66; 182; 199; 159; 151; 183; 115; 236; 130; 92; 147; 115; 98  <125>
98; 102; 178; 117; 17; 188; 172; 154; 153; 73; 182; 140; 119  <54>
46; 96; 160; 121; 236; 116; 46; 151; 88; 142; 112; 156; 141  <75>
170; 111; 106; 151; 108; 146; 125; 16; 61; 139; 178; 208; 100  <81>
174; 64; 100; 146; 34; 108; 113; 109; 137; 118; 124; 242; 142  <184>
125; 109; 180; 71; 188; 184; 153; 55; 91; 128; 186; 43; 123  <219>
175; 116; 130; 54; 77; 93; 182; 174; 171; 99; 124; 25; 157  <183>
175; 102; 178; 117; 17; 188; 172; 154; 153; 73; 182; 140; 119  <27>
chg <54>: 98; 102; 178; 116; 17; 188; 172; 154; 153; 73; 182; 140; 119 => 3, 117
chg <219>: 125; 109; 180; 71; 188; 184; 153; 55; 91; 128; 186; 43; 124 => 12, 123
chg <125>: 66; 182; 199; 159; 151; 184; 115; 236; 130; 92; 147; 115; 98 => 5, 183
chg <27>: 175; 102; 178; 117; 16; 188; 172; 154; 153; 73; 182; 140; 119 => 4, 17
chg <27>: 175; 102; 178; 117; 17; 188; 172; 154; 153; 73; 182; 139; 119 => 11, 140
chg <27>: 175; 102; 178; 117; 17; 188; 172; 153; 153; 73; 182; 140; 119 => 7, 154

107; 124; 120; 108; 171; 161; 98; 131 = <177>
42; 128; 91; 114; 133; 116; 140; 96 = <27>
91; 126; 158; 110; 152; 121; 114; 121 = <18>
68; 127; 156; 108; 145; 107; 123; 111 = <125>
42; 128; 91; 114; 133; 116; 140; 121 = <75>
54; 128; 103; 116; 131; 115; 139; 102 = <183>
118; 127; 114; 123; 138; 139; 123; 127 = <127>
chg <127>: 118; 127; 114; 123; 138; 138; 123; 127 => 5, 139
chg <27>: 42; 128; 91; 114; 133; 116; 139; 96 => 6, 140
chg <75>: 42; 128; 91; 114; 133; 116; 140; 120 => 7, 121
chg <127>: 119; 127; 114; 123; 138; 139; 123; 127 => 0, 118
chg <75>: 42; 128; 91; 114; 133; 116; 141; 121 => 6, 140
chg <75>: 42; 128; 91; 114; 133; 115; 140; 121 => 5, 116

128; 98; 131; 93; 67; 191; 99  <75>
112; 26; 125; 117; 86; 74; 99  <127>
165; 127; 126; 144; 136; 93; 123  <54>
120; 119; 122; 171; 136; 58; 79  <183>
150; 190; 117; 185; 153; 89; 92  <125>
124; 84; 153; 116; 138; 129; 128  <219>
136; 166; 141; 158; 186; 101; 138  <184>
124; 106; 137; 144; 119; 118; 90  <133>
118; 97; 125; 107; 108; 132; 137  <177>
130; 124; 126; 159; 133; 89; 100  <81>
92; 157; 135; 116; 160; 162; 176  <27>
chg <219>: 124; 84; 153; 117; 138; 129; 128 => 3, 116
chg <184>: 136; 166; 141; 158; 186; 102; 138 => 5, 101
chg <177>: 119; 97; 125; 107; 108; 132; 137 => 0, 118
chg <184>: 136; 167; 141; 158; 186; 101; 138 => 1, 166
chg <54>: 165; 126; 126; 144; 136; 93; 123 => 1, 127
chg <27>: 92; 157; 135; 115; 160; 162; 176 => 3, 116
chg <127>: 112; 26; 125; 117; 86; 74; 100 => 6, 99

218; 128; 150; 64; 137; 119  <18>
131; 97; 128; 118; 157; 99  <183>
79; 198; 116; 181; 65; 208  <184>
chg <184>: 79; 198; 117; 181; 65; 208 => 2, 116
chg <183>: 131; 97; 127; 118; 157; 99 => 2, 128

176; 128; 53; 13; 99; 96; 158; 90; 111; 46; 137; 42; 169; 109; 110; 128; 71; 155; 84; 73 : <184>
88; 128; 122; 55; 151; 49; 127; 33; 86; 168; 174; 140; 130; 132; 167; 125; 143; 193; 127; 67 : <127>
91; 128; 112; 194; 75; 85; 99; 103; 136; 102; 128; 105; 117; 119; 211; 139; 89; 79; 56; 183 : <219>
chg <127>: 88; 128; 122; 55; 151; 49; 127; 33; 86; 169; 174; 140; 130; 132; 167; 125; 143; 193; 127; 67 => 9, 168
chg <127>: 88; 128; 122; 55; 151; 49; 127; 32; 86; 168; 174; 140; 130; 132; 167; 125; 143; 193; 127; 67 => 7, 33
chg <127>: 88; 128; 122; 56; 151; 49; 127; 33; 86; 168; 174; 140; 130; 132; 167; 125; 143; 193; 127; 67 => 3, 55
chg <219>: 91; 128; 112; 194; 75; 85; 99; 103; 136; 102; 128; 105; 117; 119; 210; 139; 89; 79; 56; 183 => 14, 211

134; 192; 224; 19; 118; 132; 142; 126; 32; 60; 123; 20 = <54>
134; 192; 224; 19; 118; 132; 142; 126; 32; 60; 231; 20 = <75>
178; 215; 28; 237; 150; 139; 230; 26; 64; 30; 216; 50 = <133>
178; 215; 28; 237; 150; 139; 230; 55; 160; 25; 62; 90 = <127>
150; 190; 27; 139; 157; 179; 101; 167; 82; 58; 17; 151 = <177>
chg <127>: 178; 215; 28; 237; 150; 139; 230; 55; 160; 26; 62; 90 => 9, 25
chg <54>: 134; 192; 224; 19; 118; 132; 142; 126; 32; 59; 123; 20 => 9, 60
chg <75>: 134; 192; 224; 19; 118; 132; 142; 126; 33; 60; 231; 20 => 8, 32
chg <54>: 134; 192; 225; 19; 118; 132; 142; 126; 32; 60; 123; 20 => 2, 224
chg <75>: 134; 192; 224; 19; 117; 132; 142; 126; 32; 60; 231; 20 => 4, 118

101; 110; 173; 151; 132  <184>
159; 140; 43; 88; 167  <177>
136; 153; 123; 129; 111  <18>
chg <177>: 159; 140; 43; 88; 166 => 4, 167
chg <18>: 136; 153; 123; 128; 111 => 3, 129

112; 204; 101; 161; 56; 107; 61; 198; 108; 124 : <219>
139; 134; 95; 147; 165; 149; 26; 205; 71; 78 : <81>
136; 134; 95; 144; 160; 151; 17; 212; 74; 69 : <75>
157; 164; 13; 185; 91; 92; 155; 165; 152; 169 : <18>
170; 79; 13; 164; 200; 132; 108; 180; 141; 124 : <133>
chg <75>: 136; 134; 94; 144; 160; 151; 17; 212; 74; 69 => 2, 95
chg <81>: 139; 134; 95; 147; 166; 149; 26; 205; 71; 78 => 4, 165
chg <133>: 170; 79; 13; 164; 200; 132; 108; 179; 141; 124 => 7, 180

108; 155; 143; 115; 109; 106; 116; 167; 142; 144; 131; 173; 100; 235  <75>
103; 141; 115; 130; 128; 105; 107; 163; 145; 142; 122; 166; 113; 194  <81>
108; 155; 143; 115; 109; 106; 116; 167; 142; 144; 131; 173; 100; 109  <18>
108; 155; 143; 115; 109; 106; 116; 167; 142; 145; 117; 149; 120; 173  <184>
194; 94; 139; 127; 109; 167; 137; 57; 151; 42; 134; 85; 149; 77  <54>
116; 135; 126; 126; 130; 131; 105; 137; 132; 123; 121; 135; 140; 105  <183>
155; 112; 140; 130; 120; 150; 117; 100; 142; 86; 126; 110; 144; 94  <27>
116; 137; 115; 127; 133; 130; 103; 142; 132; 127; 122; 142; 141; 105  <125>
106; 159; 132; 111; 101; 101; 115; 170; 139; 141; 112; 142; 124; 157  <219>
chg <184>: 108; 155; 143; 115; 109; 106; 116; 167; 142; 145; 117; 149; 120; 172 => 13, 173
chg <125>: 116; 137; 115; 127; 133; 131; 103; 142; 132; 127; 122; 142; 141; 105 => 5, 130
chg <219>: 106; 159; 132; 111; 101; 101; 115; 170; 139; 141; 112; 142; 123; 157 => 12, 124
chg <184>: 108; 154; 143; 115; 109; 106; 116; 167; 142; 145; 117; 149; 120; 173 => 1, 155
chg <54>: 193; 94; 139; 127; 109; 167; 137; 57; 151; 42; 134; 85; 149; 77 => 0, 194
chg <27>: 155; 112; 140; 130; 120; 150; 117; 100; 142; 86; 127; 110; 144; 94 => 10, 126

130; 194; 85; 85; 147; 147; 184; 137; 183; 119; 145; 134; 136; 87; 114; 57; 128; 152; 140; 126; 150; 78; 151; 159; 119; 99; 164; 79; 118; 75; 121; 172; 136; 150; 155; 138; 102 : <54>
172; 190; 103; 62; 149; 84; 162; 106; 175; 86; 171; 78; 147; 103; 159; 94; 141; 89; 83; 133; 142; 97; 152; 112; 76; 145; 193; 119; 98; 124; 88; 90; 131; 125; 154; 169; 169 : <133>
86; 174; 134; 96; 91; 125; 69; 123; 218; 113; 96; 128; 100; 109; 190; 91; 100; 95; 73; 119; 148; 201; 107; 89; 163; 103; 175; 97; 134; 100; 128; 131; 124; 107; 133; 102; 138 : <177>
117; 149; 104; 91; 138; 80; 116; 211; 190; 153; 88; 91; 132; 84; 65; 142; 132; 171; 142; 105; 119; 82; 132; 112; 159; 160; 171; 140; 79; 109; 134; 103; 146; 160; 149; 207; 132 : <81>
140; 167; 131; 174; 112; 93; 174; 120; 85; 63; 136; 85; 66; 110; 138; 91; 123; 156; 109; 136; 125; 195; 151; 149; 119; 148; 96; 129; 98; 121; 193; 136; 116; 58; 133; 69; 109 : <125>
154; 171; 173; 144; 138; 171; 143; 197; 77; 141; 163; 92; 69; 123; 156; 158; 213; 145; 78; 122; 118; 99; 110; 120; 183; 76; 189; 199; 95; 130; 84; 130; 109; 137; 120; 122; 171 : <219>
141; 193; 160; 133; 122; 122; 162; 180; 159; 121; 140; 163; 150; 128; 153; 44; 147; 164; 102; 131; 174; 105; 151; 110; 114; 77; 139; 78; 177; 84; 142; 159; 143; 94; 135; 87; 172 : <75>
114; 93; 148; 110; 76; 75; 158; 192; 85; 192; 153; 99; 111; 104; 115; 135; 203; 120; 138; 111; 54; 73; 188; 100; 138; 124; 175; 129; 140; 164; 72; 94; 151; 128; 138; 175; 225 : <27>
164; 116; 99; 183; 54; 150; 176; 210; 18; 91; 160; 138; 60; 112; 201; 62; 193; 178; 87; 118; 131; 58; 228; 77; 210; 77; 139; 139; 111; 225; 155; 118; 184; 102; 180; 96; 201 : <127>
chg <27>: 114; 93; 148; 110; 76; 75; 158; 192; 85; 192; 153; 99; 111; 104; 115; 135; 203; 120; 138; 111; 54; 73; 188; 100; 138; 124; 175; 129; 140; 165; 72; 94; 151; 128; 138; 175; 225 => 29, 164
chg <81>: 117; 148; 104; 91; 138; 80; 116; 211; 190; 153; 88; 91; 132; 84; 65; 142; 132; 171; 142; 105; 119; 82; 132; 112; 159; 160; 171; 140; 79; 109; 134; 103; 146; 160; 149; 207; 132 => 1, 149
chg <177>: 86; 174; 134; 96; 91; 125; 69; 123; 218; 113; 96; 128; 100; 109; 190; 91; 100; 95; 73; 119; 148; 201; 107; 89; 163; 102; 175; 97; 134; 100; 128; 131; 124; 107; 133; 102; 138 => 25, 103

